Below are the code and all the weights of a small trained network. Each question names an input and a class and asks about switching units off, where a switched-off unit gives its printed mean instead of its output.

import numpy as np


def w(rows, s, z=0):
    codes = np.array(rows[::2]) - 128.0
    scale = np.full(codes.shape[1], s)
    scale[-1] = z or s
    return codes * scale


def f(y):
    return np.maximum(y, 0)


def log_softmax(a):
    a = a - a.max(-1, keepdims=True)
    return a - np.log(np.exp(a).sum(-1, keepdims=True))


def net(x, mask):
    res = np.array(x, float).reshape(1, 8) / 4 @ E
    y = f(res @ A[0][:, :-1].T + A[0][:, -1])
    res = res + np.where(mask, y, B[0][:, -1]) @ B[0][:, :-1]
    return log_softmax(res[-1] @ U[:, :-1].T + U[:, -1])


A, B = {}, {}
E = w([
[96,113,101,115,147,162,164,208,179,131,21,48],'x0',
[188,137,69,65,88,111,179,142,151,156,89,121],'x1',
[69,36,75,113,154,176,153,111,179,173,152,208],'x2',
[64,182,208,81,122,195,172,112,126,103,184,126],'x3',
[140,165,128,147,210,132,125,208,80,168,209,73],'x4',
[140,88,180,140,1,64,169,134,154,122,136,116],'x5',
[173,137,116,139,154,108,199,104,176,166,117,70],'x6',
[82,105,89,89,171,107,102,106,104,163,131,123],'x7',
],0.0073)
A[0] = w([
[177,129,139,106,107,135,206,132,127,145,185,107,122],'N0',
[154,34,99,137,126,61,69,132,164,170,106,188,180],'N1',
[83,112,138,158,161,218,135,142,103,144,183,149,163],'N2',
[120,146,165,161,152,184,134,171,138,110,113,42,111],'N3',
[127,192,153,157,155,208,151,230,128,58,90,49,155],'N4',
[192,178,130,110,128,105,161,153,123,169,201,97,169],'N5',
[129,100,112,66,105,140,161,63,142,89,116,201,142],'N6',
[157,155,83,142,160,116,118,152,36,104,164,147,183],'N7',
[128,136,190,161,68,55,142,68,102,67,145,128,139],'N8',
[198,94,120,112,78,126,158,147,126,108,58,111,116],'N9',
[173,136,176,173,38,42,141,100,129,73,157,138,201],'N10',
[110,148,160,92,112,130,129,59,167,128,85,119,241],'N11',
[69,128,98,126,126,169,106,77,122,99,181,166,138],'N12',
[156,79,2,144,103,96,155,117,142,192,65,139,250],'N13',
[121,92,124,126,85,143,117,118,112,76,71,140,179],'N14',
[175,138,86,132,126,90,42,155,103,85,135,146,201],'N15',
[101,187,194,128,135,149,144,115,91,45,204,123,38],'N16',
[115,105,51,112,164,174,144,125,156,199,42,125,192],'N17',
[104,139,125,88,127,178,143,65,112,121,137,232,208],'N18',
],0.007,0.0019)
B[0] = w([
[203,167,244,130,19,33,96,93,93,167,194,167,173],'N0',
[141,75,113,159,127,113,197,174,178,74,132,148,216],'N1',
[146,56,89,176,230,146,81,183,151,139,211,135,196],'N2',
[80,126,111,118,123,180,154,167,131,111,60,114,194],'N3',
[78,106,111,57,201,234,182,168,166,52,13,17,233],'N4',
[216,196,215,114,46,83,152,96,132,197,112,44,195],'N5',
[30,165,141,145,136,138,187,69,148,20,101,113,199],'N6',
[194,187,217,79,110,164,54,93,102,182,228,158,193],'N7',
[158,93,111,226,135,62,125,149,143,52,172,117,226],'N8',
[143,79,84,227,162,84,67,147,195,94,137,101,204],'N9',
[222,106,77,245,101,64,197,212,135,1,168,116,255],'N10',
[110,113,155,134,64,126,158,114,95,38,95,156,191],'N11',
[44,129,100,113,202,222,111,51,79,134,156,193,189],'N12',
[167,65,72,172,107,63,194,208,206,86,72,44,247],'N13',
[178,161,179,145,117,59,127,157,94,106,102,81,189],'N14',
[207,139,134,162,91,75,82,154,42,114,179,117,200],'N15',
[161,93,34,146,179,122,97,180,186,123,173,32,198],'N16',
[165,98,109,180,90,65,173,235,146,43,154,84,229],'N17',
[70,127,173,57,231,122,108,48,75,75,127,153,207],'N18',
],0.0049,0.0079)
U = w([
[149,211,156,114,44,101,179,125,162,254,130,103,8],'0',
[207,157,163,174,60,34,114,135,57,86,167,171,215],'1',
[141,39,23,162,133,108,157,230,224,55,107,83,150],'2',
[142,200,201,84,142,181,47,102,74,175,147,114,119],'3',
[46,85,88,138,200,186,76,85,44,129,171,205,50],'4',
[35,174,172,79,113,155,179,96,111,60,13,108,106],'5',
],0.0063,0.0016)

Each question gives the input, the list of numbers given to net, and the class t.
The units are the neurons (one row each of A and B). Each row of codes is followed by its name. A weight is (code - 128) times the scale printed after its matrix; where a second scale follows, it is the last column's (A, B and U).
mask holds one flag per neuron, in row order. A switched-off neuron (its flag False) gives its mean, the last column of its row in B, instead of its output. The means were averaged over made-up inputs and are rounded, as every weight is.
A unit's drop is (log p(t) with every unit on - log p(t) with that unit switched off) / (log p(t) with every unit on - log p(t) with every unit switched off).
The circuit of an input: a set's keep is (log p(t) with only the set's units on - log p(t) with every unit switched off) / (log p(t) with every unit on - log p(t) with every unit switched off). Starting from the 12 units with the biggest drops (on a tie, the unit counted first), units are removed one at a time, each time the one whose removal leaves the highest keep (on an exact tie, the one counted first), for as long as the keep stays at least 0.8.
circuit, biggest first: the units of the circuit, biggest drop first
most important unit: the unit with the biggest drop
top k neurons: the k neurons with the biggest drops, biggest first
drop of u: that unit's drop, to one decimal
input [8,-6,0,3,-3,-6,-1,6], class 5: circuit, biggest first : N10, N13
input [-5,3,7,4,-8,5,6,4], class 5: circuit, biggest first : N6, N18
input [6,-4,2,5,-4,-3,6,3], class 5: circuit, biggest first : N10, N13
input [-7,7,5,2,-1,-8,8,-4], class 1: circuit, biggest first : N4, N0
input [4,4,4,5,-8,2,0,-2], class 5: circuit, biggest first : N6, N10
input [8,-6,1,-1,1,-7,-8,8], class 4: circuit, biggest first : N13, N10
input [6,-8,5,0,8,-2,-7,-2], class 4: circuit, biggest first : N13, N10
input [6,-5,-1,1,-1,3,1,4], class 5: top neuron : N10
input [-5,-6,-5,7,5,-4,-1,2], class 3: circuit, biggest first : N7, N10
input [0,7,-2,-2,5,8,-3,-5], class 1: top 2 neurons : N0, N5
input [-1,-5,-3,4,6,-5,6,-7], class 3: top 2 neurons : N13, N10
input [5,6,-5,1,-1,-4,-7,-6], class 5: top 2 neurons : N10, N13
input [-4,-5,6,0,5,-6,-6,-8], class 4: drop of N5 : 0.0
input [5,-7,-8,1,1,0,7,7], class 5: drop of N13 : 0.1
input [-5,5,-8,8,0,-5,5,2], class 0: most important unit : N5
input [-3,0,-3,1,6,-8,-4,-7], class 3: drop of N7 : 0.1
